Below is a small trained network, with its code and all its weights. Each question gives an input and a class and asks what happens when units are switched off, that is, made to give their printed mean instead of their output.

import numpy as np


def w(rows, s, z=0):
    codes = np.array(rows[::2]) - 128.0
    scale = np.full(codes.shape[1], s)
    scale[-1] = z or s
    return codes * scale


def f(y):
    return np.maximum(y, 0)


def log_softmax(a):
    a = a - a.max(-1, keepdims=True)
    return a - np.log(np.exp(a).sum(-1, keepdims=True))


def net(x, mask):
    res = np.array(x, float).reshape(1, 7) / 4 @ E
    y = f(res @ A[0][:, :-1].T + A[0][:, -1])
    res = res + np.where(mask, y, B[0][:, -1]) @ B[0][:, :-1]
    return log_softmax(res[-1] @ U[:, :-1].T + U[:, -1])


A, B = {}, {}
E = w([
[72,2,181,192,124,102,38],'x0',
[124,151,143,135,124,131,109],'x1',
[223,100,207,77,119,141,118],'x2',
[146,102,49,76,5,62,126],'x3',
[143,115,90,126,132,166,98],'x4',
[190,223,88,255,143,74,27],'x5',
[142,122,99,150,135,133,114],'x6',
],0.0073)
A[0] = w([
[138,153,143,128,140,89,175,89],'neuron 0',
[153,174,100,118,130,170,201,34],'neuron 1',
[119,87,153,171,100,109,126,10],'neuron 2',
[185,159,68,84,163,107,189,74],'neuron 3',
[158,211,92,148,115,120,98,167],'neuron 4',
[172,127,194,148,124,57,183,119],'neuron 5',
[27,146,79,124,159,165,136,237],'neuron 6',
[122,193,129,174,140,81,80,229],'neuron 7',
[162,145,173,110,156,145,87,249],'neuron 8',
[88,90,106,54,189,153,176,113],'neuron 9',
[167,127,206,154,211,160,116,32],'neuron 10',
[185,125,152,132,133,135,117,95],'neuron 11',
[171,118,97,134,68,74,117,229],'neuron 12',
[90,164,179,142,163,151,98,186],'neuron 13',
[85,113,141,93,118,137,167,73],'neuron 14',
[91,95,162,128,154,112,83,13],'neuron 15',
[95,139,104,144,156,121,128,100],'neuron 16',
[198,93,138,113,146,172,92,179],'neuron 17',
[168,103,194,84,131,183,128,144],'neuron 18',
[103,99,140,147,137,123,119,254],'neuron 19',
[157,113,105,115,135,179,95,237],'neuron 20',
[109,100,145,182,168,103,70,204],'neuron 21',
[128,142,179,126,186,139,129,163],'neuron 22',
[81,156,126,188,112,174,154,133],'neuron 23',
[125,96,180,128,141,72,122,216],'neuron 24',
[111,147,137,91,217,139,90,9],'neuron 25',
[48,166,104,155,123,127,146,33],'neuron 26',
[100,162,116,100,59,113,96,115],'neuron 27',
[22,142,94,147,136,94,121,31],'neuron 28',
[160,134,156,138,94,152,108,193],'neuron 29',
[142,118,130,175,251,183,181,60],'neuron 30',
[102,94,166,129,131,91,81,19],'neuron 31',
[147,208,72,100,168,186,138,37],'neuron 32',
[121,31,125,177,149,148,110,25],'neuron 33',
[108,128,142,125,221,121,126,67],'neuron 34',
[145,200,126,84,152,132,143,45],'neuron 35',
[165,177,152,184,137,77,108,96],'neuron 36',
[148,122,117,139,199,126,135,106],'neuron 37',
],0.011,0.004)
B[0] = w([
[111,200,135,112,138,209,101,154],'neuron 0',
[96,123,179,136,87,168,50,193],'neuron 1',
[107,135,133,91,97,242,71,161],'neuron 2',
[84,160,156,99,137,161,51,209],'neuron 3',
[63,94,160,127,157,100,118,236],'neuron 4',
[169,185,102,163,138,199,184,165],'neuron 5',
[174,106,92,194,170,154,236,240],'neuron 6',
[82,63,154,139,194,89,190,255],'neuron 7',
[120,117,71,158,167,106,188,213],'neuron 8',
[86,76,221,172,162,108,142,233],'neuron 9',
[171,112,122,103,84,105,117,220],'neuron 10',
[200,155,120,203,140,204,178,159],'neuron 11',
[85,68,37,102,120,69,130,226],'neuron 12',
[124,94,60,52,75,84,148,216],'neuron 13',
[128,52,165,140,165,98,126,192],'neuron 14',
[116,160,143,164,115,178,32,179],'neuron 15',
[197,161,121,166,164,137,154,163],'neuron 16',
[184,232,132,153,99,120,170,196],'neuron 17',
[167,131,122,187,168,105,171,221],'neuron 18',
[65,229,168,101,118,170,189,215],'neuron 19',
[75,192,94,74,207,158,254,187],'neuron 20',
[62,179,181,77,141,155,141,249],'neuron 21',
[118,55,100,87,86,112,149,207],'neuron 22',
[186,143,58,115,123,138,174,183],'neuron 23',
[94,209,87,126,100,150,134,208],'neuron 24',
[175,83,118,49,38,92,68,165],'neuron 25',
[225,137,82,195,73,215,101,173],'neuron 26',
[177,62,45,73,122,122,118,180],'neuron 27',
[205,149,81,142,145,247,127,191],'neuron 28',
[171,138,104,148,126,139,186,172],'neuron 29',
[122,70,55,25,33,128,82,231],'neuron 30',
[177,192,127,112,78,188,77,176],'neuron 31',
[91,175,229,148,114,185,85,207],'neuron 32',
[76,159,174,154,117,203,50,203],'neuron 33',
[137,30,22,77,107,66,92,185],'neuron 34',
[65,186,158,143,56,153,44,184],'neuron 35',
[106,47,200,193,170,99,145,212],'neuron 36',
[132,74,131,35,109,72,130,168],'neuron 37',
],0.0061,0.0084)
U = w([
[107,162,107,103,152,137,181,253],'0',
[169,52,73,57,62,83,69,91],'1',
[117,173,193,151,104,191,2,11],'2',
[131,129,132,136,136,126,178,197],'3',
[135,69,185,165,190,109,159,103],'4',
[255,148,84,187,149,200,178,14],'5',
],0.0082,0.0044)

Each question gives the input, the list of numbers given to net, and the class t.
The units are the neurons (one row each of A and B). Each row of codes is followed by its name. A weight is (code - 128) times the scale printed after its matrix; where a second scale follows, it is the last column's (A, B and U).
mask holds one flag per neuron, in row order. A switched-off neuron (its flag False) gives its mean, the last column of its row in B, instead of its output. The means were averaged over made-up inputs and are rounded, as every weight is.
A unit's drop is (log p(t) with every unit on - log p(t) with that unit switched off) / (log p(t) with every unit on - log p(t) with every unit switched off).
The circuit of an input: a set's keep is (log p(t) with only the set's units on - log p(t) with every unit switched off) / (log p(t) with every unit on - log p(t) with every unit switched off). Starting from the 12 units with the biggest drops (on a tie, the unit counted first), units are removed one at a time, each time the one whose removal leaves the highest keep (on an exact tie, the one counted first), for as long as the keep stays at least 0.8.
units of the circuit, in order: the units of the circuit, biggest drop first
unit that matters most: the unit with the biggest drop
k most important neurons: the k neurons with the biggest drops, biggest first
input [8,1,6,3,3,-4,3], class 2: unit that matters most	neuron 33
input [3,-2,-1,-5,-2,-1,2], class 1: 2 most important neurons	neuron 30; neuron 34
input [-8,-2,7,2,-4,8,-1], class 2: 2 most important neurons	neuron 35; neuron 3
input [4,1,-2,-8,0,-8,5], class 1: units of the circuit, in order	neuron 30; neuron 34
input [2,0,8,2,-5,-7,-7], class 5: units of the circuit, in order	neuron 5; neuron 18
input [3,-4,-8,-6,-3,-1,-3], class 5: units of the circuit, in order	neuron 28; neuron 26
input [-2,3,-5,2,-7,8,-1], class 4: units of the circuit, in order	neuron 36; neuron 7
input [-2,7,-6,2,4,-8,3], class 4: 2 most important neurons	neuron 9; neuron 14
input [5,5,-8,-2,-5,-5,-6], class 5: 3 most important neurons	neuron 28; neuron 6; neuron 26
input [6,-6,7,1,5,6,-1], class 5: 2 most important neurons	neuron 11; neuron 17
input [1,0,-6,6,-5,-8,-5], class 4: 2 most important neurons	neuron 9; neuron 14
input [5,-3,8,-5,-7,-7,7], class 5: units of the circuit, in order	neuron 18; neuron 5; neuron 17
input [-5,0,-8,7,3,2,-3], class 5: units of the circuit, in order	neuron 26; neuron 28
input [-8,-3,-6,-7,-2,6,-7], class 2: units of the circuit, in order	neuron 32
input [5,-1,-2,5,8,6,8], class 0: 2 most important neurons	neuron 20; neuron 21
input [5,-4,-2,7,5,8,2], class 4: units of the circuit, in order	neuron 7; neuron 36
input [-1,-5,8,-6,-2,2,-8], class 5: 4 most important neurons	neuron 5; neuron 11; neuron 18; neuron 17
input [0,0,3,4,2,-7,-6], class 4: units of the circuit, in order	neuron 9; neuron 14; neuron 30
input [-2,-5,-4,-5,0,-2,-5], class 1: 2 most important neurons	neuron 30; neuron 34
input [8,7,3,-3,7,-3,-8], class 2: units of the circuit, in order	neuron 33
